Below are the code and all the weights of a small trained network. Each question names an input and a class and asks about switching units off, where a switched-off unit gives its printed mean instead of its output.

import numpy as np


def w(rows, s, z=0):
    codes = np.array(rows[::2]) - 128.0
    scale = np.full(codes.shape[1], s)
    scale[-1] = z or s
    return codes * scale


def norm(h):
    return h / np.sqrt((h * h).mean(-1, keepdims=True) + 1e-5)


def f(y):
    return y / 2 * (1 + np.tanh(0.7978845608 * (y + 0.044715 * y**3)))


def log_softmax(a):
    a = a - a.max(-1, keepdims=True)
    return a - np.log(np.exp(a).sum(-1, keepdims=True))


def net(x, mask):
    res = np.array(x, float).reshape(1, 5) / 4 @ E
    u = 0
    for l in range(3):
        y = f(norm(res) @ A[l][:, :-1].T + A[l][:, -1])
        res = res + np.where(mask[u : u + 7], y, B[l][:, -1]) @ B[l][:, :-1]
        u += 7
    return log_softmax(norm(res)[-1] @ U[:, :-1].T + U[:, -1])


A, B = {}, {}
E = w([
[141,103,101],'x0',
[102,1,66],'x1',
[209,129,151],'x2',
[130,144,97],'x3',
[110,106,199],'x4',
],0.0065)
A[0] = w([
[211,125,246,131],'0.n1',
[64,207,120,90],'0.n2',
[203,161,50,255],'0.n3',
[179,159,172,103],'0.n4',
[97,227,76,163],'0.n5',
[151,131,181,49],'0.n6',
[112,46,144,129],'0.n7',
],0.011,0.0045)
B[0] = w([
[79,232,50,240],'0.n1',
[177,116,249,181],'0.n2',
[7,140,15,255],'0.n3',
[85,237,93,170],'0.n4',
[53,180,254,225],'0.n5',
[38,197,122,130],'0.n6',
[171,133,64,172],'0.n7',
],0.0053,0.0055)
A[1] = w([
[183,191,160,133],'1.n1',
[130,168,121,13],'1.n2',
[24,227,155,68],'1.n3',
[250,48,161,148],'1.n4',
[115,3,102,124],'1.n5',
[186,95,145,6],'1.n6',
[142,46,17,241],'1.n7',
],0.0056,0.002)
B[1] = w([
[108,130,123,140],'1.n1',
[147,196,109,116],'1.n2',
[91,166,85,254],'1.n3',
[1,139,105,112],'1.n4',
[207,192,30,169],'1.n5',
[82,163,169,91],'1.n6',
[105,37,47,231],'1.n7',
],0.0043,0.0037)
A[2] = w([
[123,110,235,152],'2.n1',
[153,130,204,152],'2.n2',
[169,95,2,134],'2.n3',
[212,86,171,2],'2.n4',
[164,133,128,49],'2.n5',
[202,66,145,67],'2.n6',
[85,76,48,127],'2.n7',
],0.0092,0.0044)
B[2] = w([
[144,42,134,159],'2.n1',
[116,33,136,139],'2.n2',
[198,104,108,253],'2.n3',
[86,255,152,105],'2.n4',
[87,166,165,98],'2.n5',
[61,203,106,113],'2.n6',
[112,105,94,236],'2.n7',
],0.0078,0.005)
U = w([
[111,103,204,105],'0',
[158,120,104,3],'1',
[156,53,6,188],'2',
[81,208,135,213],'3',
],0.017,0.0055)

Each question gives the input, the list of numbers given to net, and the class t.
The units are the neurons (one row each of A and B). Each row of codes is followed by its name. A weight is (code - 128) times the scale printed after its matrix; where a second scale follows, it is the last column's (A, B and U).
mask holds one flag per neuron, layer by layer. A switched-off neuron (its flag False) gives its mean, the last column of its row in B, instead of its output. The means were averaged over made-up inputs and are rounded, as every weight is.
A unit's drop is (log p(t) with every unit on - log p(t) with that unit switched off) / (log p(t) with every unit on - log p(t) with every unit switched off).
The circuit of an input: a set's keep is (log p(t) with only the set's units on - log p(t) with every unit switched off) / (log p(t) with every unit on - log p(t) with every unit switched off). Starting from the 12 units with the biggest drops (on a tie, the unit counted first), units are removed one at a time, each time the one whose removal leaves the highest keep (on an exact tie, the one counted first), for as long as the keep stays at least 0.8.
circuit, biggest first: the units of the circuit, biggest drop first
k most important neurons: the k neurons with the biggest drops, biggest first
k most important neurons of layer l: the k neurons of layer l with the biggest drops, biggest first
drop of u: that unit's drop, to one decimal
input [-1,-2,3,6,-6], class 3: circuit, biggest first => 0.n5
input [-5,-2,-6,-5,-7], class 0: 2 most important neurons of layer 0 => 0.n2; 0.n1
input [0,-3,-6,-4,7], class 0: 2 most important neurons => 0.n3; 2.n1
input [7,-2,0,2,-6], class 3: 3 most important neurons => 0.n5; 0.n7; 2.n1
input [-4,-3,-6,-2,-5], class 0: 2 most important neurons => 0.n2; 0.n1
input [-8,0,0,8,-5], class 3: 2 most important neurons => 0.n3; 0.n5
input [-6,2,-4,-7,8], class 2: 2 most important neurons => 0.n5; 2.n1
input [-1,0,-5,-6,-4], class 0: drop of 0.n5 => 0.1
input [0,-2,-2,7,-7], class 3: drop of 0.n5 => 1.1
input [6,-5,1,3,-7], class 3: drop of 0.n5 => 0.8
